Below is a small trained network, with its code and all its weights. Each question gives an input and a target symbol and asks what happens when units are switched off, that is, made to give their printed mean instead of their output.

import numpy as np


def w(rows, s, z=0):
    codes = np.array(rows[::2]) - 128.0
    scale = np.full(codes.shape[1], s)
    scale[-1] = z or s
    return codes * scale


def norm(h):
    return h / np.sqrt((h * h).mean(-1, keepdims=True) + 1e-5)


def f(y):
    return np.maximum(y, 0)


def softmax(a):
    e = np.exp(a - a.max(-1, keepdims=True))
    return e / e.sum(-1, keepdims=True)


def log_softmax(a):
    a = a - a.max(-1, keepdims=True)
    return a - np.log(np.exp(a).sum(-1, keepdims=True))


def net(x, mask):
    ids = ['ΓΞΨΩαεηθλπσ'.index(c) for c in x.split()]
    T = len(ids)
    res = E[ids] + P[:T]
    r = norm(res)
    for j in range(2):
        rows = slice(2 * j, 2 * j + 2)
        q, k, v = (r @ M[0][rows].T for M in (Q, K, V))
        z = softmax(np.where(np.tri(T) > 0, q @ k.T / 2**0.5, -1e9)) @ v
        o = O[0][rows]
        res = res + np.where(mask[j], z, o[:, -1]) @ o[:, :-1]
    y = f(norm(res) @ A[0][:, :-1].T + A[0][:, -1])
    res = res + np.where(mask[2:18], y, B[0][:, -1]) @ B[0][:, :-1]
    return log_softmax(norm(res)[-1] @ U[:, :-1].T + U[:, -1])


Q, K, V, O, A, B = {}, {}, {}, {}, {}, {}
E = w([
[155,110,127,188],'Γ',
[71,152,155,206],'Ξ',
[89,128,159,221],'Ψ',
[204,174,115,103],'Ω',
[117,65,146,2],'α',
[192,184,130,127],'ε',
[48,77,20,112],'η',
[209,182,118,105],'θ',
[206,184,127,118],'λ',
[52,159,152,198],'π',
[208,62,107,167],'σ',
],0.02)
P = w([
[50,80,146,147],'0',
[91,139,132,131],'1',
[108,163,126,135],'2',
[113,187,112,138],'3',
[119,211,88,144],'4',
[120,233,74,148],'5',
[116,255,56,146],'6',
],0.0073)
Q[0] = w([
[74,121,196,144],'H1',
[138,113,154,204],'H1',
[152,100,112,8],'H2',
[112,192,159,126],'H2',
],0.014)
K[0] = w([
[116,168,112,199],'H1',
[180,135,186,172],'H1',
[117,127,155,7],'H2',
[141,202,126,137],'H2',
],0.014)
V[0] = w([
[166,62,236,44],'H1',
[34,147,160,91],'H1',
[128,211,52,253],'H2',
[197,173,215,166],'H2',
],0.0069)
O[0] = w([
[103,116,68,5,46],'H1',
[196,60,106,128,97],'H1',
[131,99,177,95,254],'H2',
[92,85,98,156,152],'H2',
],0.014,0.0051)
A[0] = w([
[106,181,97,196,78],'N1',
[63,110,98,80,173],'N2',
[154,121,127,183,103],'N3',
[183,136,185,120,37],'N4',
[71,37,155,104,94],'N5',
[205,120,179,72,45],'N6',
[127,211,119,194,67],'N7',
[31,137,146,126,2],'N8',
[33,78,172,138,140],'N9',
[93,6,132,163,81],'N10',
[165,124,54,114,126],'N11',
[100,110,114,117,94],'N12',
[87,151,145,114,72],'N13',
[213,117,147,136,103],'N14',
[140,127,199,104,160],'N15',
[79,216,184,94,120],'N16',
],0.018,0.0062)
B[0] = w([
[47,93,191,50,243],'N1',
[245,121,181,197,177],'N2',
[116,175,124,113,219],'N3',
[187,117,73,139,154],'N4',
[108,25,88,231,158],'N5',
[33,70,48,206,150],'N6',
[97,101,248,106,255],'N7',
[242,122,45,118,155],'N8',
[220,183,33,117,240],'N9',
[216,173,131,120,232],'N10',
[48,213,154,97,179],'N11',
[108,165,162,186,142],'N12',
[158,172,72,153,139],'N13',
[183,171,51,143,178],'N14',
[217,139,69,133,177],'N15',
[254,148,65,235,203],'N16',
],0.0091,0.0089)
U = w([
[222,135,88,182,156],'Γ',
[174,240,224,75,78],'Ξ',
[45,45,170,144,247],'Ψ',
[132,163,108,96,97],'Ω',
[138,17,129,75,180],'α',
[125,124,119,122,98],'ε',
[3,157,78,240,157],'η',
[125,149,105,104,102],'θ',
[124,122,121,124,96],'λ',
[118,111,117,150,101],'π',
[120,142,118,136,89],'σ',
],0.011,0.013)

Each question gives the input, a string of symbols that net reads in full, and the target symbol t.
The units are the heads (2 rows each of Q, K, V and O) and the neurons (one row each of A and B). Each row of codes is followed by its name. A weight is (code - 128) times the scale printed after its matrix; where a second scale follows, it is the last column's (O, A, B and U).
mask holds one flag per unit, heads first, then neurons. A switched-off unit (its flag False) gives its mean, the last column of its rows in O or B, instead of its output. The means were averaged over made-up inputs and are rounded, as every weight is.
A unit's drop is (log p(t) with every unit on - log p(t) with that unit switched off) / (log p(t) with every unit on - log p(t) with every unit switched off).
The circuit of an input: a set's keep is (log p(t) with only the set's units on - log p(t) with every unit switched off) / (log p(t) with every unit on - log p(t) with every unit switched off). Starting from the 12 units with the biggest drops (on a tie, the unit counted first), units are removed one at a time, each time the one whose removal leaves the highest keep (on an exact tie, the one counted first), for as long as the keep stays at least 0.8.
circuit, biggest first: the units of the circuit, biggest drop first
top k neurons: the k neurons with the biggest drops, biggest first
heads that matter: for each layer, one digit per head in row order, 1 if its drop is at least 0.15 and else 0, layers parted by /
drop when u is switched off: that unit's drop, to one decimal
input η Ψ ε π, target Γ: circuit, biggest first	N8
input η η σ σ, target Ξ: top 2 neurons	N7; N9
input Ξ η σ σ Γ σ, target Ψ: circuit, biggest first	H1; N9; N10; N1
input Ξ Ξ Ξ Ξ Ξ σ Ξ, target Ψ: heads that matter	10
input θ Ψ η σ η, target Ξ: top 2 neurons	N1; N16
input η σ α σ σ, target η: heads that matter	10
input σ η π ε π η, target Ξ: heads that matter	11
input Ω η π ε α, target η: top 2 neurons	N6; N11
input η η α Ξ ε, target η: top 2 neurons	N6; N11
input Ξ Ψ Γ η η η Γ, target Ξ: top 3 neurons	N16; N5; N3
input σ η σ Ξ η σ, target Ψ: top 2 neurons	N9; N7
input σ Ξ ε Ξ σ, target Ξ: drop when H1 is switched off	0.9
input π Ψ η η α ε ε, target η: drop when H2 is switched off	0.1
input η θ σ η α, target η: drop when N16 is switched off	0.0
input η Ψ η σ σ π η, target Ψ: top neuron	N1
